Below are the code and all the weights of a small trained network. Each question names an input and a class and asks about switching units off, where a switched-off unit gives its printed mean instead of its output.

import numpy as np


def w(rows, s, z=0):
    codes = np.array(rows[::2]) - 128.0
    scale = np.full(codes.shape[1], s)
    scale[-1] = z or s
    return codes * scale


def norm(h):
    return h / np.sqrt((h * h).mean(-1, keepdims=True) + 1e-5)


def f(y):
    return y / 2 * (1 + np.tanh(0.7978845608 * (y + 0.044715 * y**3)))


def log_softmax(a):
    a = a - a.max(-1, keepdims=True)
    return a - np.log(np.exp(a).sum(-1, keepdims=True))


def net(x, mask):
    res = np.array(x, float).reshape(1, 6) / 4 @ E
    u = 0
    for l in range(4):
        y = f(norm(res) @ A[l][:, :-1].T + A[l][:, -1])
        res = res + np.where(mask[u : u + 4], y, B[l][:, -1]) @ B[l][:, :-1]
        u += 4
    return log_softmax(norm(res)[-1] @ U[:, :-1].T + U[:, -1])


A, B = {}, {}
E = w([
[79,169,211,60,115],'x0',
[188,32,151,181,19],'x1',
[168,126,230,228,188],'x2',
[98,89,94,52,235],'x3',
[218,254,215,236,120],'x4',
[192,143,108,99,6],'x5',
],0.0057)
A[0] = w([
[120,175,184,174,254,70],'L0N0',
[153,149,93,86,93,82],'L0N1',
[184,160,170,90,233,8],'L0N2',
[74,135,203,66,105,3],'L0N3',
],0.009,0.0029)
B[0] = w([
[91,189,119,196,138,254],'L0N0',
[42,142,107,240,179,143],'L0N1',
[41,96,33,100,99,176],'L0N2',
[91,127,254,205,128,160],'L0N3',
],0.0084,0.0043)
A[1] = w([
[68,255,122,140,233,239],'L1N0',
[202,145,196,48,187,250],'L1N1',
[128,73,109,85,32,187],'L1N2',
[146,169,121,49,39,64],'L1N3',
],0.0095,0.0017)
B[1] = w([
[108,40,88,136,37,255],'L1N0',
[101,130,33,138,151,133],'L1N1',
[2,145,71,172,154,169],'L1N2',
[106,95,164,215,130,141],'L1N3',
],0.0097,0.0089)
A[2] = w([
[93,76,56,41,158,192],'L2N0',
[8,179,201,148,54,113],'L2N1',
[76,99,182,213,92,255],'L2N2',
[174,104,108,184,74,225],'L2N3',
],0.011,0.0018)
B[2] = w([
[105,138,186,163,105,217],'L2N0',
[135,75,9,132,138,225],'L2N1',
[138,117,82,137,239,244],'L2N2',
[168,165,160,161,141,189],'L2N3',
],0.014,0.011)
A[3] = w([
[13,1,85,35,84,182],'L3N0',
[168,187,161,19,91,42],'L3N1',
[92,189,231,102,122,250],'L3N2',
[159,67,218,87,77,22],'L3N3',
],0.0077,0.0022)
B[3] = w([
[151,119,193,120,1,255],'L3N0',
[52,168,100,176,30,118],'L3N1',
[94,109,51,253,157,132],'L3N2',
[107,197,64,76,113,119],'L3N3',
],0.0076,0.0086)
U = w([
[136,216,199,58,98,30],'0',
[100,98,3,215,169,171],'1',
[151,184,182,4,121,8],'2',
[167,190,197,9,100,2],'3',
[110,206,161,30,139,41],'4',
[12,83,147,120,20,184],'5',
[197,180,229,204,170,176],'6',
],0.014,0.0075)

Each question gives the input, the list of numbers given to net, and the class t.
The units are the neurons (one row each of A and B). Each row of codes is followed by its name. A weight is (code - 128) times the scale printed after its matrix; where a second scale follows, it is the last column's (A, B and U).
mask holds one flag per neuron, layer by layer. A switched-off neuron (its flag False) gives its mean, the last column of its row in B, instead of its output. The means were averaged over made-up inputs and are rounded, as every weight is.
A unit's drop is (log p(t) with every unit on - log p(t) with that unit switched off) / (log p(t) with every unit on - log p(t) with every unit switched off).
The circuit of an input: a set's keep is (log p(t) with only the set's units on - log p(t) with every unit switched off) / (log p(t) with every unit on - log p(t) with every unit switched off). Starting from the 12 units with the biggest drops (on a tie, the unit counted first), units are removed one at a time, each time the one whose removal leaves the highest keep (on an exact tie, the one counted first), for as long as the keep stays at least 0.8.
circuit, biggest first: the units of the circuit, biggest drop first
top k neurons: the k neurons with the biggest drops, biggest first
top k neurons in layer l: the k neurons of layer l with the biggest drops, biggest first
drop when u is switched off: that unit's drop, to one decimal
input [-1,6,3,7,7,2], class 6: circuit, biggest first => (L2N1)
input [-2,4,8,3,-8,-8], class 6: circuit, biggest first => (L2N1 L1N0)
input [-3,2,5,-7,-2,1], class 6: top 2 neurons => (L0N2 L2N3)
input [-6,-1,7,-7,-4,7], class 6: top 2 neurons => (L2N3 L0N2)
input [8,3,4,-6,6,8], class 1: top 4 neurons => (L2N1 L3N0 L2N0 L1N3)
input [1,0,3,8,1,-8], class 5: top 2 neurons => (L0N2 L1N0)
input [-7,-2,-5,-1,2,-2], class 6: top 2 neurons in layer 0 => (L0N0 L0N2)
input [1,6,0,3,8,-1], class 6: top 2 neurons => (L2N1 L1N2)
input [-2,3,3,3,4,0], class 6: top 3 neurons => (L2N1 L1N2 L2N3)
input [-3,8,-5,7,0,4], class 5: top 2 neurons in layer 0 => (L0N3 L0N0)
input [0,-7,-4,-5,-5,2], class 5: top 3 neurons => (L0N1 L3N0 L2N2)
input [6,-4,2,8,2,-5], class 5: top 2 neurons in layer 0 => (L0N2 L0N1)
input [-4,-5,-5,-8,8,6], class 6: top 3 neurons in layer 2 => (L2N3 L2N1 L2N2)
input [5,-6,1,2,-2,-2], class 5: top neuron in layer 3 => (L3N0)
input [-6,-3,-1,-6,7,6], class 6: drop when L2N1 is switched off => 0.1
input [7,4,-1,-8,5,1], class 1: drop when L2N1 is switched off => 0.7
input [-6,-4,-4,-2,-4,6], class 5: drop when L0N3 is switched off => 0.1
